Here is a tiny trained network, its code and every weight. The questions are about switching its units off for an input and a class, where a switched-off unit gives its printed mean instead of its output.

import numpy as np


def w(rows, s, z=0):
    codes = np.array(rows[::2]) - 128.0
    scale = np.full(codes.shape[1], s)
    scale[-1] = z or s
    return codes * scale


def norm(h):
    return h / np.sqrt((h * h).mean(-1, keepdims=True) + 1e-5)


def f(y):
    return np.maximum(y, 0)


def log_softmax(a):
    a = a - a.max(-1, keepdims=True)
    return a - np.log(np.exp(a).sum(-1, keepdims=True))


def net(x, mask):
    res = np.array(x, float).reshape(1, 3) / 4 @ E
    u = 0
    for l in range(2):
        y = f(norm(res) @ A[l][:, :-1].T + A[l][:, -1])
        res = res + np.where(mask[u : u + 9], y, B[l][:, -1]) @ B[l][:, :-1]
        u += 9
    return log_softmax(norm(res)[-1] @ U[:, :-1].T + U[:, -1])


A, B = {}, {}
E = w([
[101,143,64,85,129,167,79,80,170,41],'x0',
[42,154,222,93,161,221,133,62,86,148],'x1',
[90,221,207,69,91,59,251,109,139,72],'x2',
],0.0024)
A[0] = w([
[184,63,100,120,155,198,84,181,112,147,203],'0.n0',
[54,147,123,105,89,164,106,93,68,119,75],'0.n1',
[118,143,130,127,83,99,207,135,110,61,89],'0.n2',
[104,127,69,174,142,163,65,126,142,110,64],'0.n3',
[138,74,178,156,167,253,111,48,67,149,104],'0.n4',
[69,151,213,100,153,175,143,42,105,151,6],'0.n5',
[157,105,76,178,102,104,89,103,117,129,121],'0.n6',
[78,157,53,130,132,143,99,66,169,39,145],'0.n7',
[159,141,120,78,120,115,147,95,156,53,97],'0.n8',
],0.0042,0.0019)
B[0] = w([
[108,198,202,118,103,121,133,117,73,35,253],'0.n0',
[173,141,121,116,223,86,142,223,177,148,178],'0.n1',
[182,66,56,115,141,149,177,153,130,186,198],'0.n2',
[158,128,117,56,195,118,169,177,128,134,199],'0.n3',
[94,98,91,165,28,65,189,96,221,255,238],'0.n4',
[156,168,114,140,175,162,13,159,41,38,208],'0.n5',
[98,201,157,152,186,184,86,111,111,102,195],'0.n6',
[138,181,128,68,75,159,84,41,131,108,223],'0.n7',
[179,70,151,230,59,160,148,49,177,112,178],'0.n8',
],0.0039,0.0044)
A[1] = w([
[127,147,161,229,147,105,125,180,36,68,40],'1.n0',
[96,98,64,18,138,168,97,90,253,160,6],'1.n1',
[125,154,199,182,191,129,156,233,76,154,250],'1.n2',
[139,87,108,160,74,132,151,164,147,81,170],'1.n3',
[134,113,153,172,111,41,160,157,110,196,162],'1.n4',
[146,156,84,70,154,114,89,144,131,41,83],'1.n5',
[125,9,144,165,161,82,190,194,129,136,87],'1.n6',
[163,146,165,87,179,151,170,152,172,109,156],'1.n7',
[135,131,189,61,107,132,143,64,78,89,186],'1.n8',
],0.0042,0.0021)
B[1] = w([
[138,91,195,105,156,83,175,148,73,95,197],'1.n0',
[153,98,89,129,176,14,250,255,63,167,193],'1.n1',
[176,67,112,139,79,90,199,117,150,75,253],'1.n2',
[120,109,140,92,122,107,146,119,90,163,167],'1.n3',
[75,118,106,145,139,195,25,102,140,131,216],'1.n4',
[47,166,188,118,134,214,108,92,159,186,195],'1.n5',
[70,241,120,60,221,143,125,169,118,169,172],'1.n6',
[69,134,73,126,142,106,54,154,140,191,167],'1.n7',
[157,108,146,176,150,137,67,158,121,109,202],'1.n8',
],0.0051,0.0048)
U = w([
[158,44,237,161,126,61,176,176,36,31,185],'0',
[102,175,42,50,189,57,175,225,113,222,102],'1',
[120,234,164,83,158,215,1,96,129,57,202],'2',
[233,117,47,103,1,93,186,30,194,106,2],'3',
[64,61,135,221,34,141,62,84,152,201,113],'4',
],0.0086,0.0014)

Each question gives the input, the list of numbers given to net, and the class t.
The units are the neurons (one row each of A and B). Each row of codes is followed by its name. A weight is (code - 128) times the scale printed after its matrix; where a second scale follows, it is the last column's (A, B and U).
mask holds one flag per neuron, layer by layer. A switched-off neuron (its flag False) gives its mean, the last column of its row in B, instead of its output. The means were averaged over made-up inputs and are rounded, as every weight is.
A unit's drop is (log p(t) with every unit on - log p(t) with that unit switched off) / (log p(t) with every unit on - log p(t) with every unit switched off).
The circuit of an input: a set's keep is (log p(t) with only the set's units on - log p(t) with every unit switched off) / (log p(t) with every unit on - log p(t) with every unit switched off). Starting from the 12 units with the biggest drops (on a tie, the unit counted first), units are removed one at a time, each time the one whose removal leaves the highest keep (on an exact tie, the one counted first), for as long as the keep stays at least 0.8.
circuit, biggest first: the units of the circuit, biggest drop first
top k neurons: the k neurons with the biggest drops, biggest first
k most important neurons of layer l: the k neurons of layer l with the biggest drops, biggest first
input [4,0,8], class 3: circuit, biggest first : 0.n8; 0.n2
input [-6,-2,-7], class 0: circuit, biggest first : 0.n0
input [-7,-4,5], class 1: circuit, biggest first : 1.n6; 0.n0
input [1,-3,-7], class 2: top 2 neurons : 1.n5; 1.n1
input [0,8,-7], class 4: 3 most important neurons of layer 0 : 0.n4; 0.n0; 0.n7
input [5,8,-5], class 1: circuit, biggest first : 0.n4; 1.n1
input [0,-1,3], class 1: top 3 neurons : 0.n2; 1.n6; 0.n7
input [8,-5,0], class 2: 3 most important neurons of layer 0 : 0.n4; 0.n6; 0.n2
input [1,0,6], class 3: top 3 neurons : 0.n8; 0.n2; 0.n0
input [8,2,-6], class 1: 2 most important neurons of layer 0 : 0.n4; 0.n5
input [7,2,-6], class 1: top 3 neurons : 1.n1; 0.n4; 0.n5
input [1,8,-7], class 1: circuit, biggest first : 0.n4; 1.n1; 0.n1
input [3,7,-4], class 1: circuit, biggest first : 0.n4; 1.n1
input [7,4,-3], class 1: top 2 neurons : 1.n1; 0.n4
input [-2,5,-1], class 4: top 2 neurons : 0.n4; 0.n5
input [0,3,-1], class 4: 3 most important neurons of layer 0 : 0.n4; 0.n5; 0.n7
input [2,1,6], class 2: top 3 neurons : 0.n4; 0.n5; 1.n2
input [1,-6,-5], class 2: top 2 neurons : 1.n5; 1.n1
input [-8,2,-5], class 4: top 3 neurons : 0.n4; 1.n4; 0.n5
input [-3,5,-2], class 4: circuit, biggest first : 0.n4
input [1,0,-3], class 2: most important neuron of layer 0 : 0.n0
